Below is a small trained network, with its code and all its weights. Each question gives an input and a class and asks what happens when units are switched off, that is, made to give their printed mean instead of their output.

import numpy as np


def w(rows, s, z=0):
    codes = np.array(rows[::2]) - 128.0
    scale = np.full(codes.shape[1], s)
    scale[-1] = z or s
    return codes * scale


def f(y):
    return y / 2 * (1 + np.tanh(0.7978845608 * (y + 0.044715 * y**3)))


def log_softmax(a):
    a = a - a.max(-1, keepdims=True)
    return a - np.log(np.exp(a).sum(-1, keepdims=True))


def net(x, mask):
    res = np.array(x, float).reshape(1, 6) / 4 @ E
    y = f(res @ A[0][:, :-1].T + A[0][:, -1])
    res = res + np.where(mask, y, B[0][:, -1]) @ B[0][:, :-1]
    return log_softmax(res[-1] @ U[:, :-1].T + U[:, -1])


A, B = {}, {}
E = w([
[252,89,180,110],'x0',
[56,3,92,179],'x1',
[140,90,79,64],'x2',
[201,80,137,252],'x3',
[75,62,231,94],'x4',
[110,246,212,141],'x5',
],0.0054)
A[0] = w([
[75,178,162,92,221],'N0',
[26,119,68,81,97],'N1',
[85,115,155,186,143],'N2',
[75,154,191,73,146],'N3',
[144,124,104,101,147],'N4',
[160,136,5,176,66],'N5',
[170,168,137,154,94],'N6',
[225,106,146,92,144],'N7',
[221,121,163,120,51],'N8',
[83,74,84,170,123],'N9',
[24,87,60,138,81],'N10',
[83,81,136,196,125],'N11',
[100,102,40,95,98],'N12',
[141,110,162,87,4],'N13',
[129,134,138,94,204],'N14',
[174,96,113,93,41],'N15',
[169,10,155,155,75],'N16',
[176,198,163,80,73],'N17',
],0.012,0.0038)
B[0] = w([
[157,180,179,53,231],'N0',
[36,120,172,100,233],'N1',
[168,171,172,116,182],'N2',
[151,226,136,57,208],'N3',
[136,142,96,106,147],'N4',
[170,189,74,218,218],'N5',
[181,151,99,81,162],'N6',
[88,87,65,80,210],'N7',
[85,99,71,77,185],'N8',
[91,134,206,195,225],'N9',
[29,122,177,139,245],'N10',
[161,126,239,146,213],'N11',
[99,166,59,148,203],'N12',
[152,114,94,192,119],'N13',
[133,149,126,85,167],'N14',
[89,104,56,132,139],'N15',
[183,5,126,118,255],'N16',
[116,164,68,38,206],'N17',
],0.018,0.0057)
U = w([
[136,177,78,199,182],'0',
[110,169,130,89,174],'1',
[6,131,146,160,62],'2',
[143,115,202,89,236],'3',
[132,100,212,183,6],'4',
[145,99,94,85,182],'5',
[146,18,78,123,15],'6',
],0.011,0.0019)

Each question gives the input, the list of numbers given to net, and the class t.
The units are the neurons (one row each of A and B). Each row of codes is followed by its name. A weight is (code - 128) times the scale printed after its matrix; where a second scale follows, it is the last column's (A, B and U).
mask holds one flag per neuron, in row order. A switched-off neuron (its flag False) gives its mean, the last column of its row in B, instead of its output. The means were averaged over made-up inputs and are rounded, as every weight is.
A unit's drop is (log p(t) with every unit on - log p(t) with that unit switched off) / (log p(t) with every unit on - log p(t) with every unit switched off).
The circuit of an input: a set's keep is (log p(t) with only the set's units on - log p(t) with every unit switched off) / (log p(t) with every unit on - log p(t) with every unit switched off). Starting from the 12 units with the biggest drops (on a tie, the unit counted first), units are removed one at a time, each time the one whose removal leaves the highest keep (on an exact tie, the one counted first), for as long as the keep stays at least 0.8.
circuit, biggest first: the units of the circuit, biggest drop first
k most important neurons: the k neurons with the biggest drops, biggest first
drop when u is switched off: that unit's drop, to one decimal
input [3,4,-4,-2,-5,-1], class 0: circuit, biggest first => N16, N1, N10, N0
input [-6,-4,-1,-7,8,7], class 1: circuit, biggest first => N3
input [4,2,-2,3,-5,2], class 0: circuit, biggest first => N1, N0
input [8,-5,-3,0,4,4], class 5: 2 most important neurons => N7, N8
input [1,7,6,1,-3,-4], class 2: 3 most important neurons => N10, N12, N9
input [-5,1,2,7,5,5], class 4: circuit, biggest first => N17, N11
input [8,3,7,3,-5,8], class 5: 3 most important neurons => N16, N6, N17
input [1,-7,4,7,-5,-4], class 6: circuit, biggest first => N7, N0
input [3,5,7,-3,-2,-6], class 2: 4 most important neurons => N10, N9, N1, N12
input [2,4,0,5,3,-3], class 4: circuit, biggest first => N11, N9
input [2,-5,0,-3,-6,-4], class 0: circuit, biggest first => N5, N1
input [0,6,5,-4,-8,3], class 2: circuit, biggest first => N1, N10
input [-4,-4,-1,-3,-4,-7], class 2: circuit, biggest first => N1, N3
input [-3,1,4,8,-4,3], class 0: circuit, biggest first => N5
input [-4,7,-6,-1,0,7], class 3: 2 most important neurons => N0, N2
input [-5,-3,-7,-5,5,2], class 1: 4 most important neurons => N3, N16, N11, N9
input [1,-4,-6,6,-3,-1], class 6: 2 most important neurons => N3, N0
input [-2,8,-4,-6,4,6], class 3: 3 most important neurons => N0, N3, N2
input [8,-6,-6,3,7,7], class 1: 2 most important neurons => N16, N3
input [4,4,-1,6,0,-1], class 6: circuit, biggest first => N16
input [-7,7,-8,3,4,1], class 4: 2 most important neurons => N11, N2
input [8,2,3,-5,1,1], class 5: drop when N7 is switched off => -0.1
input [-2,-4,3,8,-5,-8], class 0: drop when N5 is switched off => 1.9
input [2,0,-6,8,7,-8], class 6: drop when N16 is switched off => 2.3
input [7,-5,-1,7,-7,-4], class 6: drop when N6 is switched off => 0.0
